Below are the code and all the weights of a small trained network. Each question names an input and a class and asks about switching units off, where a switched-off unit gives its printed mean instead of its output.

import numpy as np


def w(rows, s, z=0):
    codes = np.array(rows[::2]) - 128.0
    scale = np.full(codes.shape[1], s)
    scale[-1] = z or s
    return codes * scale


def norm(h):
    return h / np.sqrt((h * h).mean(-1, keepdims=True) + 1e-5)


def f(y):
    return y / 2 * (1 + np.tanh(0.7978845608 * (y + 0.044715 * y**3)))


def log_softmax(a):
    a = a - a.max(-1, keepdims=True)
    return a - np.log(np.exp(a).sum(-1, keepdims=True))


def net(x, mask):
    res = np.array(x, float).reshape(1, 2) / 4 @ E
    u = 0
    for l in range(2):
        y = f(norm(res) @ A[l][:, :-1].T + A[l][:, -1])
        res = res + np.where(mask[u : u + 8], y, B[l][:, -1]) @ B[l][:, :-1]
        u += 8
    return log_softmax(norm(res)[-1] @ U[:, :-1].T + U[:, -1])


A, B = {}, {}
E = w([
[181,174,175,152,55,255,141,129,138,174,153],'x0',
[116,68,136,207,104,97,122,196,123,203,122],'x1',
],0.0021)
A[0] = w([
[154,104,107,135,135,116,118,141,203,128,140,79],'L0N1',
[104,68,207,197,100,91,85,204,137,193,96,114],'L0N2',
[97,112,64,146,166,83,128,116,217,139,140,64],'L0N3',
[25,98,70,93,202,42,92,135,69,83,31,139],'L0N4',
[71,118,65,138,168,86,133,136,113,106,153,80],'L0N5',
[221,154,248,135,52,236,170,148,212,170,166,167],'L0N6',
[134,133,96,150,144,135,41,137,131,145,68,2],'L0N7',
[106,199,117,35,176,139,123,66,102,44,119,135],'L0N8',
],0.0017,0.0053)
B[0] = w([
[125,134,140,121,163,135,127,152,157,142,107,88],'L0N1',
[93,154,35,130,72,178,147,125,112,69,139,158],'L0N2',
[160,124,209,101,156,141,163,171,219,97,120,93],'L0N3',
[254,141,206,98,116,127,173,100,202,178,205,240],'L0N4',
[180,137,218,101,160,112,141,159,199,108,97,111],'L0N5',
[80,89,112,97,214,35,100,89,124,162,86,251],'L0N6',
[72,134,227,135,164,164,23,245,210,77,13,62],'L0N7',
[95,89,46,207,71,111,123,181,134,152,128,187],'L0N8',
],0.0021,0.0025)
A[1] = w([
[181,143,76,136,91,143,155,60,119,174,189,61],'L1N1',
[140,92,180,210,88,117,125,245,156,163,121,35],'L1N2',
[78,86,73,120,182,62,130,114,126,132,112,150],'L1N3',
[152,173,149,84,172,144,143,88,134,57,147,118],'L1N4',
[97,198,109,81,127,183,114,130,133,8,104,44],'L1N5',
[207,189,139,96,96,177,160,101,175,65,190,3],'L1N6',
[251,191,194,171,3,205,179,150,179,150,208,42],'L1N7',
[145,190,222,120,91,235,117,111,121,202,119,44],'L1N8',
],0.0041,0.0019)
B[1] = w([
[101,126,124,128,149,118,99,135,111,98,95,240],'L1N1',
[91,122,80,164,61,222,154,136,73,171,147,175],'L1N2',
[144,171,161,113,134,185,110,117,138,97,114,252],'L1N3',
[127,95,149,181,96,145,140,184,125,190,131,190],'L1N4',
[82,60,74,250,24,184,140,195,68,253,132,149],'L1N5',
[82,118,100,156,104,174,125,127,85,160,119,172],'L1N6',
[90,165,122,97,173,125,69,81,110,82,69,164],'L1N7',
[214,104,175,84,178,17,180,162,223,58,189,188],'L1N8',
],0.0047,0.003)
U = w([
[51,43,24,249,3,234,211,226,22,251,192,184],'0',
[245,104,232,18,248,3,216,157,253,31,220,179],'1',
[24,247,123,38,224,226,5,13,23,24,3,103],'2',
[4,244,228,25,7,137,192,253,253,162,31,2],'3',
[3,237,227,23,7,137,176,253,254,162,40,2],'4',
],0.0077,0.0078)

Each question gives the input, the list of numbers given to net, and the class t.
The units are the neurons (one row each of A and B). Each row of codes is followed by its name. A weight is (code - 128) times the scale printed after its matrix; where a second scale follows, it is the last column's (A, B and U).
mask holds one flag per neuron, layer by layer. A switched-off neuron (its flag False) gives its mean, the last column of its row in B, instead of its output. The means were averaged over made-up inputs and are rounded, as every weight is.
A unit's drop is (log p(t) with every unit on - log p(t) with that unit switched off) / (log p(t) with every unit on - log p(t) with every unit switched off).
most important unit: the unit with the biggest drop
k most important neurons: the k neurons with the biggest drops, biggest first
top k neurons in layer l: the k neurons of layer l with the biggest drops, biggest first
drop when u is switched off: that unit's drop, to one decimal
input [3,-1], class 2: most important unit	L0N4
input [-6,-7], class 0: 2 most important neurons	L0N6; L1N5
input [-8,-7], class 1: top 2 neurons in layer 1	L1N2; L1N7
input [6,-4], class 1: 2 most important neurons	L1N8; L0N6
input [7,-6], class 1: 4 most important neurons	L1N8; L0N2; L0N6; L1N2
input [-2,0], class 2: top 2 neurons in layer 0	L0N6; L0N4
input [6,5], class 1: top 2 neurons in layer 0	L0N8; L0N6
input [-3,1], class 2: 2 most important neurons	L0N6; L0N4
input [1,3], class 2: 2 most important neurons	L1N8; L1N5
input [-3,3], class 2: top 3 neurons in layer 0	L0N6; L0N8; L0N2
input [5,-6], class 0: 2 most important neurons	L0N4; L1N5
input [3,3], class 2: top 2 neurons in layer 0	L0N4; L0N8
input [-6,-8], class 0: 2 most important neurons	L0N6; L1N5
input [5,-3], class 1: most important unit	L1N8
input [2,3], class 2: drop when L1N5 is switched off	0.1
input [0,2], class 2: drop when L1N8 is switched off	0.3
input [7,0], class 1: drop when L1N8 is switched off	0.9
input [-4,2], class 1: drop when L0N4 is switched off	0.1
